Here is a tiny trained network, its code and every weight. The questions are about switching its units off for an input and a target symbol, where a switched-off unit gives its printed mean instead of its output.

import numpy as np


def w(rows, s, z=0):
    codes = np.array(rows[::2]) - 128.0
    scale = np.full(codes.shape[1], s)
    scale[-1] = z or s
    return codes * scale


def f(y):
    return np.maximum(y, 0)


def softmax(a):
    e = np.exp(a - a.max(-1, keepdims=True))
    return e / e.sum(-1, keepdims=True)


def log_softmax(a):
    a = a - a.max(-1, keepdims=True)
    return a - np.log(np.exp(a).sum(-1, keepdims=True))


def net(x, mask):
    ids = ['ΠΣΦΨβδεθμω'.index(c) for c in x.split()]
    T = len(ids)
    res = E[ids] + P[:T]
    r = res
    for j in range(3):
        rows = slice(4 * j, 4 * j + 4)
        q, k, v = (r @ M[0][rows].T for M in (Q, K, V))
        z = softmax(np.where(np.tri(T) > 0, q @ k.T / 4**0.5, -1e9)) @ v
        o = O[0][rows]
        res = res + np.where(mask[j], z, o[:, -1]) @ o[:, :-1]
    y = f(res @ A[0][:, :-1].T + A[0][:, -1])
    res = res + np.where(mask[3:15], y, B[0][:, -1]) @ B[0][:, :-1]
    return log_softmax(res[-1] @ U[:, :-1].T + U[:, -1])


Q, K, V, O, A, B = {}, {}, {}, {}, {}, {}
E = w([
[83,107,170,13],'Π',
[10,145,23,90],'Σ',
[207,113,144,42],'Φ',
[99,219,109,147],'Ψ',
[129,123,154,214],'β',
[153,190,157,213],'δ',
[199,38,163,53],'ε',
[119,254,119,146],'θ',
[120,22,220,79],'μ',
[216,125,152,42],'ω',
],0.0085)
P = w([
[20,140,254,132],'0',
[160,173,138,96],'1',
[101,87,205,132],'2',
[211,150,85,90],'3',
[151,61,146,112],'4',
[231,123,66,104],'5',
],0.0074)
Q[0] = w([
[118,145,115,125],'h1',
[124,138,91,127],'h1',
[128,130,143,112],'h1',
[125,118,114,133],'h1',
[95,155,155,162],'h2',
[68,150,214,140],'h2',
[157,127,149,95],'h2',
[129,142,198,88],'h2',
[111,144,114,171],'h3',
[6,153,161,170],'h3',
[162,81,87,127],'h3',
[178,181,114,162],'h3',
],0.017)
K[0] = w([
[112,153,107,123],'h1',
[131,148,98,159],'h1',
[111,118,144,124],'h1',
[162,126,114,135],'h1',
[84,123,198,165],'h2',
[33,121,192,126],'h2',
[143,95,121,59],'h2',
[77,93,154,67],'h2',
[78,173,103,175],'h3',
[4,154,226,195],'h3',
[225,146,100,148],'h3',
[96,152,55,108],'h3',
],0.013)
V[0] = w([
[86,171,138,142],'h1',
[141,171,117,168],'h1',
[117,81,143,175],'h1',
[167,90,111,56],'h1',
[103,22,167,172],'h2',
[91,2,173,147],'h2',
[153,126,142,220],'h2',
[105,152,109,18],'h2',
[110,55,120,44],'h3',
[45,154,53,76],'h3',
[145,143,155,173],'h3',
[187,82,220,132],'h3',
],0.0084)
O[0] = w([
[128,148,166,111,135],'h1',
[49,122,153,100,82],'h1',
[138,131,111,87,132],'h1',
[161,107,94,203,144],'h1',
[158,129,50,44,164],'h2',
[180,130,47,27,195],'h2',
[25,135,58,126,74],'h2',
[219,130,211,149,185],'h2',
[205,136,135,56,204],'h3',
[254,32,105,195,57],'h3',
[77,177,117,160,121],'h3',
[92,208,152,68,254],'h3',
],0.007,0.0045)
A[0] = w([
[31,173,97,225,111],'n1',
[186,98,192,7,96],'n2',
[92,102,207,99,129],'n3',
[212,143,76,141,175],'n4',
[120,186,50,174,254],'n5',
[95,198,159,207,146],'n6',
[13,212,2,124,124],'n7',
[167,129,173,70,90],'n8',
[196,44,40,121,125],'n9',
[65,100,158,70,150],'n10',
[71,102,169,72,136],'n11',
[134,130,193,221,116],'n12',
],0.007,0.0061)
B[0] = w([
[130,58,107,226,149],'n1',
[154,106,147,219,250],'n2',
[156,190,140,119,159],'n3',
[130,102,118,62,176],'n4',
[64,173,131,84,168],'n5',
[84,89,120,140,154],'n6',
[193,96,2,157,157],'n7',
[137,126,121,199,189],'n8',
[104,58,122,76,145],'n9',
[173,147,137,161,166],'n10',
[174,161,136,165,164],'n11',
[99,71,152,109,139],'n12',
],0.0085,0.011)
U = w([
[197,188,175,153,208],'Π',
[165,1,125,108,151],'Σ',
[94,152,156,91,107],'Φ',
[85,111,167,141,74],'Ψ',
[139,147,61,139,38],'β',
[120,126,70,200,73],'δ',
[87,201,139,32,254],'ε',
[75,86,173,169,40],'θ',
[133,186,86,69,107],'μ',
[99,153,155,115,80],'ω',
],0.0084,0.003)

Each question gives the input, a string of symbols that net reads in full, and the target symbol t.
The units are the heads (4 rows each of Q, K, V and O) and the neurons (one row each of A and B). Each row of codes is followed by its name. A weight is (code - 128) times the scale printed after its matrix; where a second scale follows, it is the last column's (O, A, B and U).
mask holds one flag per unit, heads first, then neurons. A switched-off unit (its flag False) gives its mean, the last column of its rows in O or B, instead of its output. The means were averaged over made-up inputs and are rounded, as every weight is.
A unit's drop is (log p(t) with every unit on - log p(t) with that unit switched off) / (log p(t) with every unit on - log p(t) with every unit switched off).
most important unit: the unit with the biggest drop
top k neurons: the k neurons with the biggest drops, biggest first
heads that matter: for each layer, one digit per head in row order, 1 if its drop is at least 0.15 and else 0, layers parted by /
drop when u is switched off: that unit's drop, to one decimal
input Σ δ δ, target Σ: most important unit => h3
input δ θ Σ, target δ: heads that matter => 011
input Ψ δ Ψ δ, target δ: top 2 neurons => n1, n7
input μ Φ Ψ, target μ: heads that matter => 010
input Π ε ω ε β Σ, target ε: top 3 neurons => n2, n5, n8
input β β Σ, target β: top 2 neurons => n7, n2
input ε θ Ψ, target ε: top 2 neurons => n2, n8
input ε ε θ, target ε: top 4 neurons => n2, n5, n8, n1
input ε θ ε Σ Π θ, target Σ: heads that matter => 001
input δ β δ, target δ: top 2 neurons => n7, n1
input δ Φ Ψ, target δ: drop when n7 is switched off => 0.5
input Σ μ β, target Σ: drop when h3 is switched off => 1.3
input δ ε θ, target δ: drop when h3 is switched off => 0.7
input δ δ θ θ β δ, target θ: most important unit => h2
